Below are the code and all the weights of a small trained network. Each question names an input and a class and asks about switching units off, where a switched-off unit gives its printed mean instead of its output.

import numpy as np


def w(rows, s, z=0):
    codes = np.array(rows[::2]) - 128.0
    scale = np.full(codes.shape[1], s)
    scale[-1] = z or s
    return codes * scale


def norm(h):
    return h / np.sqrt((h * h).mean(-1, keepdims=True) + 1e-5)


def f(y):
    return np.maximum(y, 0)


def log_softmax(a):
    a = a - a.max(-1, keepdims=True)
    return a - np.log(np.exp(a).sum(-1, keepdims=True))


def net(x, mask):
    res = np.array(x, float).reshape(1, 4) / 4 @ E
    u = 0
    for l in range(3):
        y = f(norm(res) @ A[l][:, :-1].T + A[l][:, -1])
        res = res + np.where(mask[u : u + 3], y, B[l][:, -1]) @ B[l][:, :-1]
        u += 3
    return log_softmax(norm(res)[-1] @ U[:, :-1].T + U[:, -1])


A, B = {}, {}
E = w([
[85,220,156,201,253,242,128,238,200],'x0',
[193,90,32,13,64,245,234,81,118],'x1',
[106,114,108,165,99,145,151,103,146],'x2',
[172,125,139,163,107,197,86,109,81],'x3',
],0.0077)
A[0] = w([
[118,102,119,155,86,10,43,84,89,2],'L0N0',
[151,85,103,76,78,74,133,92,71,209],'L0N1',
[104,141,132,211,168,65,60,143,110,95],'L0N2',
],0.013,0.00047)
B[0] = w([
[145,2,31,93,212,91,49,149,79,247],'L0N0',
[61,230,194,110,30,166,174,47,165,236],'L0N1',
[89,166,200,144,79,142,180,85,176,222],'L0N2',
],0.01,0.014)
A[1] = w([
[174,117,8,56,197,222,176,180,127,244],'L1N0',
[115,182,166,185,162,151,139,155,160,255],'L1N1',
[103,107,88,112,157,170,98,96,84,73],'L1N2',
],0.019,0.0015)
B[1] = w([
[148,34,146,78,111,117,153,129,2,247],'L1N0',
[79,83,161,91,141,125,180,107,158,254],'L1N1',
[140,138,139,126,160,83,132,158,189,199],'L1N2',
],0.016,0.013)
A[2] = w([
[135,101,162,96,116,122,148,91,155,244],'L2N0',
[137,97,61,182,155,12,9,123,154,2],'L2N1',
[183,240,115,107,20,183,203,78,113,55],'L2N2',
],0.016,0.00084)
B[2] = w([
[169,219,78,210,153,176,78,193,126,246],'L2N0',
[135,187,137,241,92,148,71,246,22,247],'L2N1',
[200,193,106,79,98,85,136,108,251,227],'L2N2',
],0.013,0.014)
U = w([
[126,174,86,224,125,93,19,217,69,188],'0',
[143,11,143,36,131,146,214,121,18,187],'1',
[128,89,88,116,154,80,103,107,127,37],'2',
[26,127,192,164,212,176,190,157,213,128],'3',
[227,208,53,55,60,108,124,92,209,186],'4',
[155,53,88,144,177,128,61,38,136,2],'5',
],0.011,0.0049)

Each question gives the input, the list of numbers given to net, and the class t.
The units are the neurons (one row each of A and B). Each row of codes is followed by its name. A weight is (code - 128) times the scale printed after its matrix; where a second scale follows, it is the last column's (A, B and U).
mask holds one flag per neuron, layer by layer. A switched-off neuron (its flag False) gives its mean, the last column of its row in B, instead of its output. The means were averaged over made-up inputs and are rounded, as every weight is.
A unit's drop is (log p(t) with every unit on - log p(t) with that unit switched off) / (log p(t) with every unit on - log p(t) with every unit switched off).
The circuit of an input: a set's keep is (log p(t) with only the set's units on - log p(t) with every unit switched off) / (log p(t) with every unit on - log p(t) with every unit switched off). Starting from all 9 units, units are removed one at a time, each time the one whose removal leaves the highest keep (on an exact tie, the one counted first), for as long as the keep stays at least 0.8.
units of the circuit, in order: the units of the circuit, biggest drop first
most important unit: the unit with the biggest drop
k most important neurons: the k neurons with the biggest drops, biggest first
k most important neurons of layer l: the k neurons of layer l with the biggest drops, biggest first
drop of u: that unit's drop, to one decimal
input [1,-6,-1,5], class 3: units of the circuit, in order : L2N1
input [4,2,7,6], class 1: units of the circuit, in order : L0N2, L1N0
input [1,3,-2,-6], class 1: units of the circuit, in order : L0N2, L1N0
input [2,-1,3,5], class 3: units of the circuit, in order : L0N0, L1N1
input [3,2,-3,0], class 1: 3 most important neurons : L0N1, L0N2, L1N0
input [-1,8,-6,1], class 4: 2 most important neurons : L0N0, L0N1
input [-8,1,6,-6], class 4: 2 most important neurons : L0N1, L1N0
input [8,4,3,-5], class 1: 2 most important neurons : L1N0, L0N1
input [2,0,-4,8], class 3: 2 most important neurons of layer 0 : L0N0, L0N1
input [2,3,7,-2], class 1: 2 most important neurons : L0N1, L0N2
input [6,3,-5,-2], class 1: 2 most important neurons : L0N1, L1N0
input [2,0,7,-6], class 3: 2 most important neurons : L0N0, L1N0
input [6,5,8,0], class 1: 2 most important neurons : L1N0, L0N1
input [-8,-1,4,-3], class 0: most important unit : L0N0
input [8,1,-8,8], class 1: drop of L0N1 : 1.3
input [4,-6,8,1], class 3: drop of L1N1 : 0.0
input [0,2,2,-1], class 4: drop of L0N0 : 3.2
input [-4,2,4,-3], class 4: drop of L0N1 : 4.9
